Below are the code and all the weights of a small trained network. Each question names an input and a target symbol and asks about switching units off, where a switched-off unit gives its printed mean instead of its output.

import numpy as np


def w(rows, s, z=0):
    codes = np.array(rows[::2]) - 128.0
    scale = np.full(codes.shape[1], s)
    scale[-1] = z or s
    return codes * scale


def f(y):
    return np.maximum(y, 0)


def softmax(a):
    e = np.exp(a - a.max(-1, keepdims=True))
    return e / e.sum(-1, keepdims=True)


def log_softmax(a):
    a = a - a.max(-1, keepdims=True)
    return a - np.log(np.exp(a).sum(-1, keepdims=True))


def net(x, mask):
    ids = ['ΣΦΩαγελμξ'.index(c) for c in x.split()]
    T = len(ids)
    res = E[ids] + P[:T]
    r = res
    for j in range(2):
        rows = slice(3 * j, 3 * j + 3)
        q, k, v = (r @ M[0][rows].T for M in (Q, K, V))
        z = softmax(np.where(np.tri(T) > 0, q @ k.T / 3**0.5, -1e9)) @ v
        o = O[0][rows]
        res = res + np.where(mask[j], z, o[:, -1]) @ o[:, :-1]
    y = f(res @ A[0][:, :-1].T + A[0][:, -1])
    res = res + np.where(mask[2:10], y, B[0][:, -1]) @ B[0][:, :-1]
    return log_softmax(res[-1] @ U[:, :-1].T + U[:, -1])


Q, K, V, O, A, B = {}, {}, {}, {}, {}, {}
E = w([
[69,151,76,97,60,188,168],'Σ',
[166,103,116,154,110,146,242],'Φ',
[63,158,91,95,34,83,250],'Ω',
[120,107,215,105,15,96,179],'α',
[95,243,147,118,126,101,175],'γ',
[203,229,70,85,94,185,179],'ε',
[165,152,254,91,121,171,1],'λ',
[58,91,212,179,212,5,194],'μ',
[150,46,98,31,243,85,111],'ξ',
],0.0071)
P = w([
[75,72,42,236,106,110,19],'0',
[186,192,97,139,113,9,72],'1',
[59,70,149,107,129,186,136],'2',
[193,206,170,79,126,40,149],'3',
[75,79,190,78,155,215,171],'4',
[197,223,219,48,139,79,209],'5',
[89,84,222,58,187,249,209],'6',
[187,218,254,22,135,106,248],'7',
],0.0072)
Q[0] = w([
[190,171,110,105,111,59,163],'h1',
[176,126,36,247,118,89,48],'h1',
[168,173,158,83,108,82,96],'h1',
[69,61,101,139,133,220,104],'h2',
[136,110,122,162,120,105,62],'h2',
[128,91,48,202,132,96,100],'h2',
],0.015)
K[0] = w([
[211,122,154,56,177,177,44],'h1',
[101,108,55,236,92,92,33],'h1',
[185,108,110,1,213,89,110],'h1',
[117,104,38,139,27,210,156],'h2',
[107,123,57,178,94,58,102],'h2',
[120,118,81,186,89,123,22],'h2',
],0.0084)
V[0] = w([
[137,232,171,163,39,232,45],'h1',
[218,93,39,59,240,184,70],'h1',
[211,33,216,114,153,131,54],'h1',
[163,119,119,98,2,196,151],'h2',
[51,80,154,177,209,81,83],'h2',
[17,2,72,171,181,182,122],'h2',
],0.007)
O[0] = w([
[32,243,172,72,18,182,88,86],'h1',
[230,156,50,137,185,237,88,109],'h1',
[186,131,235,237,89,193,49,191],'h1',
[103,49,52,182,18,147,71,89],'h2',
[121,113,229,97,253,136,162,133],'h2',
[29,113,179,131,162,195,141,1],'h2',
],0.0073,0.0033)
A[0] = w([
[42,66,181,174,61,194,99,85],'n1',
[63,32,80,180,125,161,167,92],'n2',
[40,116,94,102,116,231,157,254],'n3',
[190,169,203,105,96,89,88,119],'n4',
[158,186,55,142,34,88,90,96],'n5',
[78,90,133,81,165,218,61,87],'n6',
[126,97,17,75,116,2,157,18],'n7',
[117,170,106,155,35,172,113,143],'n8',
],0.0074,0.0022)
B[0] = w([
[237,93,158,80,90,112,9,187],'n1',
[198,97,2,168,126,96,125,168],'n2',
[146,228,117,143,147,68,35,190],'n3',
[106,154,57,144,124,126,218,253],'n4',
[78,31,110,166,103,208,129,199],'n5',
[44,126,97,44,196,201,96,170],'n6',
[105,56,172,19,128,135,157,185],'n7',
[33,156,134,184,63,194,109,184],'n8',
],0.0079,0.0073)
U = w([
[120,169,61,114,131,105,82,22],'Σ',
[247,142,68,203,149,105,128,253],'Φ',
[108,111,83,65,97,75,154,33],'Ω',
[161,85,188,149,81,78,90,64],'α',
[73,254,174,79,155,68,159,165],'γ',
[71,160,89,236,110,181,147,180],'ε',
[103,120,202,57,124,170,94,106],'λ',
[68,34,183,193,136,112,153,140],'μ',
[100,60,86,91,158,211,145,106],'ξ',
],0.0079,0.004)

Each question gives the input, a string of symbols that net reads in full, and the target symbol t.
The units are the heads (3 rows each of Q, K, V and O) and the neurons (one row each of A and B). Each row of codes is followed by its name. A weight is (code - 128) times the scale printed after its matrix; where a second scale follows, it is the last column's (O, A, B and U).
mask holds one flag per unit, heads first, then neurons. A switched-off unit (its flag False) gives its mean, the last column of its rows in O or B, instead of its output. The means were averaged over made-up inputs and are rounded, as every weight is.
A unit's drop is (log p(t) with every unit on - log p(t) with that unit switched off) / (log p(t) with every unit on - log p(t) with every unit switched off).
The circuit of an input: a set's keep is (log p(t) with only the set's units on - log p(t) with every unit switched off) / (log p(t) with every unit on - log p(t) with every unit switched off). Starting from all 10 units, units are removed one at a time, each time the one whose removal leaves the highest keep (on an exact tie, the one counted first), for as long as the keep stays at least 0.8.
circuit, biggest first: the units of the circuit, biggest drop first
most important unit: the unit with the biggest drop
k most important neurons: the k neurons with the biggest drops, biggest first
heads that matter: for each layer, one digit per head in row order, 1 if its drop is at least 0.15 and else 0, layers parted by /
input Σ Ω γ Σ ε Ω, target ξ: circuit, biggest first : h2; n5; n7
input γ γ γ Σ, target Ω: 2 most important neurons : n7; n6
input ξ μ γ, target γ: heads that matter : 11
input γ ξ ε ξ λ μ, target Φ: heads that matter : 10
input ξ μ λ Φ, target γ: most important unit : h2
input ξ μ α α, target γ: circuit, biggest first : h2; n5; h1
input Ω α ε α Ω α, target μ: heads that matter : 11
input ξ ε Ω λ Σ, target Σ: heads that matter : 01
input α λ λ γ λ Φ λ Ω, target ε: heads that matter : 11
input ξ λ γ Ω, target ε: heads that matter : 10
input γ ξ ε, target ε: circuit, biggest first : h2; n8
input λ Φ λ ξ, target Φ: heads that matter : 10
input α μ Ω λ, target γ: circuit, biggest first : h2; h1; n4
input α Σ ξ λ λ α λ, target α: circuit, biggest first : h1; h2; n1
input Ω Ω α ξ α γ λ λ, target ε: heads that matter : 11
input ε Σ Ω, target Ω: 2 most important neurons : n7; n2
input γ λ λ Ω λ λ λ γ, target ε: circuit, biggest first : h2; h1; n5; n8
input Σ Ω ε ε, target ξ: circuit, biggest first : n5; n7; h2
input α ξ ξ λ γ, target γ: heads that matter : 10
input ε α Σ, target Σ: 3 most important neurons : n3; n2; n1
input γ λ λ, target λ: circuit, biggest first : n1; h1; n6
